After every row comes roughly how far along a hidden order it lies, from 0 to 20.
(in the rows, 128 means zero)
[118 143 135 121 136 122 123 159  84 131  68 121 117 128 137 149 136 157
 139 130 136 129 117 140  76 149 132 132 128 130 101 131 143 142 165 111
 156 154 107 122 131 140 137 114 121 150 103 178 124]	10
[103 103 116  90 112 104 130 175 128 117 141 123 131 145 111 130 156 171
 123 134 139 146 101 125 169 153 120 141 121 101 126 154 126 130 133 125
  42  83 151 116 126 142 116 126 120 117 105 122 100]	9
[105 119 117  93 102  91 170 134  96 133  34 101 119 139 121 144 152 132
 121 136 133 113 121 145 102 149 131 121 140 135 110 137 163 115 123 112
 176  83 103 157 139 121 127 150 130 143 132 158 117]	13
[123  83 104  96  93 108 177  96 212 121  89 123 126 147 102 112 218 109
 111 137 124 133  88 127 136 113 124 150 144 147 145 163 153 106 115 120
  45  74 110 145 125 120 111 111 145 112 137 147 106]	7
[111 161 134  98 113  94 162 128 108 132  13  97 116 135 121 155 155 147
 133 151 135 116 127 153  73 142 134 123 138 159  84 127 158 134 136  97
 215 116  94 163 140 117 132 149 141 149  94 175 127]	15
[131  91 108 106 104 123 174 118 195 116 158 150 138 156 109 118 193 125
 106 135 119 157  52 112 160 124 130 136 140 120 156 159 119 102 116 128
  26  88 120 123 119 126 100 100 141 102 125 112 101]	5
[119 192 144 126 176 146  65 190  45 135  91 118 112 117 129 148  94 165
 165 117 150 155 152 134  73 192 131 158 100 102  90 133 197 174 206 121
 129 206 136 117 122 149 143  96  98 159  87 188 132]	7
[108 104 129 107 147 118 103 210  36 131 137 126 130 136 150 141  75 165
 131 112 143 113 110 125 125 175 135 119 124  47 109 138 150 152 172 134
 126 160 152 110 129 150 121 127 100 156  92 144 111]	9
[129  74 112  82 119 132 135 144 184 117 175 148 135 154 114 111 174 134
 117 115 119 149  69 107 171 121 123 143 127 102 150 163 130 117 133 134
  34 124 145 100 119 134 106  88 120 103 113 127  91]	3
[104 104 130 115 146 106 127 183  46 131 103 114 129 135 144 138 110 179
 129 123 141 112 122 135 117 162 134 120 131  75 112 135 161 141 152 128
 163 135 135 111 132 143 127 135 108 162 104 146 122]	10
[120  77  92 100 107 132 140 136 198 123 124 134 132 159 102 118 186 130
 116 121 126 133  76 118 163 136 122 150 138 113 150 170 162 112 131 126
  19  90 140 127 126 124 110 101 131 106 128 147  99]	4
[105  91 119 103 118  90 157 154  78 129  96 107 122 143 136 142 128 136
 121 132 140 107 137 129 107 146 132 118 138 108 116 139 157 139 137 119
 159  91 124 134 138 132 126 150 118 149 107 148 115]	12
[100 153 152  68 114  92 113 141  23 120 176 103 130 113 143 153  96 218
 141 169 135 145 114 142 135 138 142 112 107 143 113  93  30 148 121 118
 202 166 130 117 128 150 120 160 117 145 110 120 133]	18
[103 158 154  32  88  73 127 108 121 117 135 101 119 114 120 164 130 218
 143 177 126 146  95 149 123 107 139 122 108 185 116  96  23 154 125 115
 184 146 103 145 130 132 118 155 136 126 119 130 144]	20
[138  46  86 122 109 131 197 136 207 121 185 162 143 174 108 108 165  74
  94 119 109 131  52 115 175 157 118 130 162  56 164 180 181  75 109 122
   1  63 142 127 133 112  95  99 125  98 154 109  95]	0
[ 93 147 117 103 155 116 108 207  69 145  18 101 113 136 116 147  78 143
 140 127 159  72 160 138  89 209 127 135 123  61  82 141 251 156 172 113
 146 118 146 144 136 132 126 133 104 162  92 175 113]	10
[119 159 126  68  85  97 162  97 204 123  53 100 111 128  98 152 216 124
 139 153 132 157  95 151 104 129 122 142 128 200 112 128 131 129 130  99
 142  80  86 170 131 120 132 124 145 113 131 182 125]	13
[124 114 120  83  95 108 168 113 176 114 149 132 133 147 110 129 214 153
 119 153 125 162  74 127 151 130 131 145 130 172 149 144  97 105 115 126
  62  96 108 141 119 128 103 114 147 108 134 104 105]	10
